Here is a tiny trained network, its code and every weight. The questions are about switching its units off for an input and a class, where a switched-off unit gives its printed mean instead of its output.

import numpy as np


def w(rows, s, z=0):
    codes = np.array(rows[::2]) - 128.0
    scale = np.full(codes.shape[1], s)
    scale[-1] = z or s
    return codes * scale


def norm(h):
    return h / np.sqrt((h * h).mean(-1, keepdims=True) + 1e-5)


def f(y):
    return np.maximum(y, 0)


def log_softmax(a):
    a = a - a.max(-1, keepdims=True)
    return a - np.log(np.exp(a).sum(-1, keepdims=True))


def net(x, mask):
    res = np.array(x, float).reshape(1, 4) / 4 @ E
    u = 0
    for l in range(3):
        y = f(norm(res) @ A[l][:, :-1].T + A[l][:, -1])
        res = res + np.where(mask[u : u + 11], y, B[l][:, -1]) @ B[l][:, :-1]
        u += 11
    return log_softmax(norm(res)[-1] @ U[:, :-1].T + U[:, -1])


A, B = {}, {}
E = w([
[74,29,141,202,198],'x0',
[32,193,152,240,48],'x1',
[127,129,126,127,127],'x2',
[133,244,108,161,253],'x3',
],0.00051)
A[0] = w([
[4,180,72,207,68,87],'L0N1',
[147,39,51,243,176,2],'L0N2',
[116,178,201,109,177,53],'L0N3',
[140,131,87,60,124,92],'L0N4',
[62,154,198,127,109,60],'L0N5',
[166,127,146,160,128,67],'L0N6',
[106,33,90,199,211,127],'L0N7',
[89,164,144,113,22,35],'L0N8',
[119,94,214,89,81,23],'L0N9',
[154,88,219,81,128,101],'L0N10',
[152,118,106,114,134,50],'L0N11',
],0.0012,0.0011)
B[0] = w([
[221,122,172,158,114,254],'L0N1',
[36,107,244,77,166,156],'L0N2',
[113,118,74,143,136,141],'L0N3',
[92,121,158,125,147,175],'L0N4',
[181,120,129,150,125,146],'L0N5',
[134,145,143,140,129,128],'L0N6',
[115,160,177,73,113,251],'L0N7',
[149,109,109,131,252,172],'L0N8',
[128,108,65,136,91,141],'L0N9',
[130,128,78,148,152,178],'L0N10',
[119,115,134,109,130,128],'L0N11',
],0.0021,0.00067)
A[1] = w([
[142,174,87,97,87,8],'L1N1',
[33,50,154,190,173,134],'L1N2',
[152,154,89,92,35,140],'L1N3',
[35,246,124,198,143,92],'L1N4',
[144,63,148,51,114,88],'L1N5',
[154,147,137,88,218,90],'L1N6',
[36,126,155,136,3,90],'L1N7',
[160,226,74,101,108,182],'L1N8',
[169,166,74,120,87,12],'L1N9',
[184,124,170,163,123,80],'L1N10',
[129,92,112,65,170,10],'L1N11',
],0.0018,0.0011)
B[1] = w([
[47,160,228,52,128,141],'L1N1',
[76,179,195,55,128,230],'L1N2',
[57,103,196,109,171,213],'L1N3',
[190,6,78,102,109,239],'L1N4',
[139,176,101,222,159,217],'L1N5',
[138,69,98,170,46,213],'L1N6',
[200,123,55,143,227,209],'L1N7',
[58,95,189,117,172,254],'L1N8',
[83,150,214,80,133,140],'L1N9',
[118,159,104,154,101,143],'L1N10',
[225,128,116,80,141,157],'L1N11',
],0.0019,0.0011)
A[2] = w([
[84,177,192,200,77,179],'L2N1',
[111,215,92,149,244,167],'L2N2',
[135,189,44,172,219,3],'L2N3',
[114,191,111,222,50,44],'L2N4',
[146,220,141,49,89,42],'L2N5',
[85,2,112,138,84,72],'L2N6',
[96,122,107,179,232,54],'L2N7',
[122,17,75,115,33,32],'L2N8',
[254,110,87,12,158,211],'L2N9',
[111,207,133,83,49,107],'L2N10',
[58,142,151,215,73,196],'L2N11',
],0.0018,0.0005)
B[2] = w([
[151,86,86,119,170,188],'L2N1',
[135,137,140,105,37,187],'L2N2',
[139,161,123,118,22,160],'L2N3',
[171,55,54,162,198,154],'L2N4',
[47,80,191,120,143,153],'L2N5',
[136,237,131,95,92,193],'L2N6',
[127,187,139,74,47,182],'L2N7',
[133,252,130,118,80,177],'L2N8',
[108,102,95,230,154,254],'L2N9',
[68,92,181,106,183,142],'L2N10',
[161,101,86,100,175,187],'L2N11',
],0.0024,0.0017)
U = w([
[197,54,33,203,197,254],'0',
[17,106,236,63,170,35],'1',
[160,226,107,116,2,85],'2',
],0.0089,0.00063)

Each question gives the input, the list of numbers given to net, and the class t.
The units are the neurons (one row each of A and B). Each row of codes is followed by its name. A weight is (code - 128) times the scale printed after its matrix; where a second scale follows, it is the last column's (A, B and U).
mask holds one flag per neuron, layer by layer. A switched-off neuron (its flag False) gives its mean, the last column of its row in B, instead of its output. The means were averaged over made-up inputs and are rounded, as every weight is.
A unit's drop is (log p(t) with every unit on - log p(t) with that unit switched off) / (log p(t) with every unit on - log p(t) with every unit switched off).
The circuit of an input: a set's keep is (log p(t) with only the set's units on - log p(t) with every unit switched off) / (log p(t) with every unit on - log p(t) with every unit switched off). Starting from the 12 units with the biggest drops (on a tie, the unit counted first), units are removed one at a time, each time the one whose removal leaves the highest keep (on an exact tie, the one counted first), for as long as the keep stays at least 0.8.
units of the circuit, in order: the units of the circuit, biggest drop first
k most important neurons: the k neurons with the biggest drops, biggest first
drop when u is switched off: that unit's drop, to one decimal
input [-6,-7,2,-2], class 0: units of the circuit, in order => (L2N9)
input [4,-6,1,-8], class 2: units of the circuit, in order => (L2N8 L2N6)
input [-2,3,8,2], class 0: 2 most important neurons => (L0N1 L1N7)
input [-3,8,-1,-7], class 0: 3 most important neurons => (L2N4 L1N4 L0N1)
input [7,7,-5,8], class 2: units of the circuit, in order => (L2N7 L2N2)
input [-1,8,2,7], class 0: 2 most important neurons => (L2N4 L0N1)
input [8,-7,-5,7], class 1: 2 most important neurons => (L1N4 L0N2)
input [3,3,2,4], class 2: 2 most important neurons => (L2N7 L2N9)
input [5,6,-7,7], class 2: 3 most important neurons => (L2N7 L2N2 L1N6)
input [-8,6,-7,-8], class 1: 3 most important neurons => (L1N4 L2N10 L1N6)
input [6,6,-8,-4], class 0: 4 most important neurons => (L0N1 L1N8 L1N7 L2N11)
input [5,2,-5,5], class 1: 3 most important neurons => (L1N2 L0N2 L1N7)
input [6,0,-6,5], class 1: 2 most important neurons => (L1N2 L0N2)
input [0,-4,-1,-6], class 2: units of the circuit, in order => (L2N8)
input [5,-4,-6,1], class 1: 2 most important neurons => (L0N2 L1N4)
input [-6,-8,7,-5], class 0: drop when L1N5 is switched off => 0.1
input [1,1,-1,4], class 2: drop when L2N6 is switched off => 0.1
input [2,0,-7,4], class 2: drop when L0N4 is switched off => 0.0
